Below is a small trained network, with its code and all its weights. Each question gives an input and a class and asks what happens when units are switched off, that is, made to give their printed mean instead of their output.

import numpy as np


def w(rows, s, z=0):
    codes = np.array(rows[::2]) - 128.0
    scale = np.full(codes.shape[1], s)
    scale[-1] = z or s
    return codes * scale


def f(y):
    return np.maximum(y, 0)


def log_softmax(a):
    a = a - a.max(-1, keepdims=True)
    return a - np.log(np.exp(a).sum(-1, keepdims=True))


def net(x, mask):
    res = np.array(x, float).reshape(1, 4) / 4 @ E
    y = f(res @ A[0][:, :-1].T + A[0][:, -1])
    res = res + np.where(mask, y, B[0][:, -1]) @ B[0][:, :-1]
    return log_softmax(res[-1] @ U[:, :-1].T + U[:, -1])


A, B = {}, {}
E = w([
[229,235,107,63,119],'x0',
[92,201,239,165,241],'x1',
[128,128,129,128,128],'x2',
[67,112,95,2,191],'x3',
],0.0079)
A[0] = w([
[151,202,158,123,180,38],'neuron 0',
[119,122,149,115,130,109],'neuron 1',
[111,125,134,145,132,125],'neuron 2',
[71,109,115,6,175,136],'neuron 3',
[86,32,92,152,93,213],'neuron 4',
[120,107,124,132,119,164],'neuron 5',
[149,158,150,118,151,73],'neuron 6',
[106,114,166,146,163,138],'neuron 7',
[99,76,121,134,96,180],'neuron 8',
[118,114,149,142,129,110],'neuron 9',
[116,129,145,121,139,83],'neuron 10',
[112,117,157,138,146,132],'neuron 11',
[141,128,119,124,109,128],'neuron 12',
[137,125,86,99,134,82],'neuron 13',
[158,222,171,115,177,23],'neuron 14',
[126,140,152,141,143,106],'neuron 15',
[88,117,144,133,161,97],'neuron 16',
[91,124,143,160,164,134],'neuron 17',
[93,126,138,117,127,105],'neuron 18',
[56,105,194,174,178,127],'neuron 19',
[123,114,145,151,145,113],'neuron 20',
[156,145,139,198,92,253],'neuron 21',
[97,83,116,140,102,180],'neuron 22',
[90,130,148,116,132,99],'neuron 23',
[114,131,135,155,125,126],'neuron 24',
[123,107,131,131,124,154],'neuron 25',
[149,146,103,122,80,155],'neuron 26',
[160,160,104,93,82,154],'neuron 27',
[105,130,127,149,114,106],'neuron 28',
[154,124,130,162,128,201],'neuron 29',
[188,155,85,77,76,127],'neuron 30',
[130,130,120,137,132,121],'neuron 31',
[110,121,120,91,146,139],'neuron 32',
],0.022,0.0055)
B[0] = w([
[139,173,218,122,70,205],'neuron 0',
[121,117,126,150,107,139],'neuron 1',
[139,144,113,102,166,149],'neuron 2',
[119,95,222,234,244,237],'neuron 3',
[152,203,247,116,54,252],'neuron 4',
[129,146,149,124,117,157],'neuron 5',
[142,152,163,121,111,163],'neuron 6',
[105,146,65,155,152,186],'neuron 7',
[139,165,192,123,87,198],'neuron 8',
[142,143,121,83,175,151],'neuron 9',
[121,115,125,159,103,142],'neuron 10',
[114,130,88,144,140,165],'neuron 11',
[139,98,119,159,106,156],'neuron 12',
[129,142,156,51,202,164],'neuron 13',
[145,184,240,110,59,221],'neuron 14',
[142,175,123,97,170,160],'neuron 15',
[83,104,110,195,82,170],'neuron 16',
[98,134,67,144,151,184],'neuron 17',
[113,111,129,172,97,147],'neuron 18',
[80,116,2,151,184,238],'neuron 19',
[148,157,105,105,175,157],'neuron 20',
[124,162,54,41,51,240],'neuron 21',
[130,170,190,115,98,194],'neuron 22',
[101,103,128,171,80,152],'neuron 23',
[150,166,122,91,169,154],'neuron 24',
[119,146,145,120,123,151],'neuron 25',
[148,52,116,185,70,195],'neuron 26',
[163,38,93,122,141,206],'neuron 27',
[134,139,135,75,161,147],'neuron 28',
[116,141,102,84,93,181],'neuron 29',
[126,31,64,73,213,236],'neuron 30',
[130,126,134,126,137,132],'neuron 31',
[131,119,155,166,160,164],'neuron 32',
],0.046,0.016)
U = w([
[185,220,165,89,32,248],'0',
[163,194,255,188,134,192],'1',
[179,89,55,97,84,164],'2',
[169,84,144,160,211,40],'3',
[120,185,33,110,123,38],'4',
[94,145,108,219,191,36],'5',
],0.007,0.0018)

Each question gives the input, the list of numbers given to net, and the class t.
The units are the neurons (one row each of A and B). Each row of codes is followed by its name. A weight is (code - 128) times the scale printed after its matrix; where a second scale follows, it is the last column's (A, B and U).
mask holds one flag per neuron, in row order. A switched-off neuron (its flag False) gives its mean, the last column of its row in B, instead of its output. The means were averaged over made-up inputs and are rounded, as every weight is.
A unit's drop is (log p(t) with every unit on - log p(t) with that unit switched off) / (log p(t) with every unit on - log p(t) with every unit switched off).
The circuit of an input: a set's keep is (log p(t) with only the set's units on - log p(t) with every unit switched off) / (log p(t) with every unit on - log p(t) with every unit switched off). Starting from the 12 units with the biggest drops (on a tie, the unit counted first), units are removed one at a time, each time the one whose removal leaves the highest keep (on an exact tie, the one counted first), for as long as the keep stays at least 0.8.
circuit, biggest first: the units of the circuit, biggest drop first
most important unit: the unit with the biggest drop
top k neurons: the k neurons with the biggest drops, biggest first
drop when u is switched off: that unit's drop, to one decimal
input [-8,0,1,-4], class 0: most important unit : neuron 4
input [0,8,-7,8], class 5: top 4 neurons : [neuron 19; neuron 4; neuron 7; neuron 17]
input [0,8,-3,8], class 5: top 2 neurons : [neuron 19; neuron 4]
input [-6,2,-3,1], class 5: top 2 neurons : [neuron 21; neuron 19]
input [1,-2,8,4], class 3: top 2 neurons : [neuron 14; neuron 4]
input [8,1,1,8], class 1: top 3 neurons : [neuron 14; neuron 0; neuron 19]
input [0,5,-3,2], class 5: top 2 neurons : [neuron 4; neuron 19]
input [6,0,1,5], class 3: top 2 neurons : [neuron 4; neuron 30]
input [1,-5,8,-2], class 2: top 2 neurons : [neuron 30; neuron 14]
input [1,-4,-5,0], class 2: top 2 neurons : [neuron 3; neuron 14]
input [2,3,-5,-1], class 0: drop when neuron 3 is switched off : 2.8
input [3,-7,0,3], class 3: drop when neuron 29 is switched off : 0.0
input [2,-8,5,4], class 3: drop when neuron 30 is switched off : 0.8
input [-3,1,8,6], class 5: circuit, biggest first : [neuron 14]
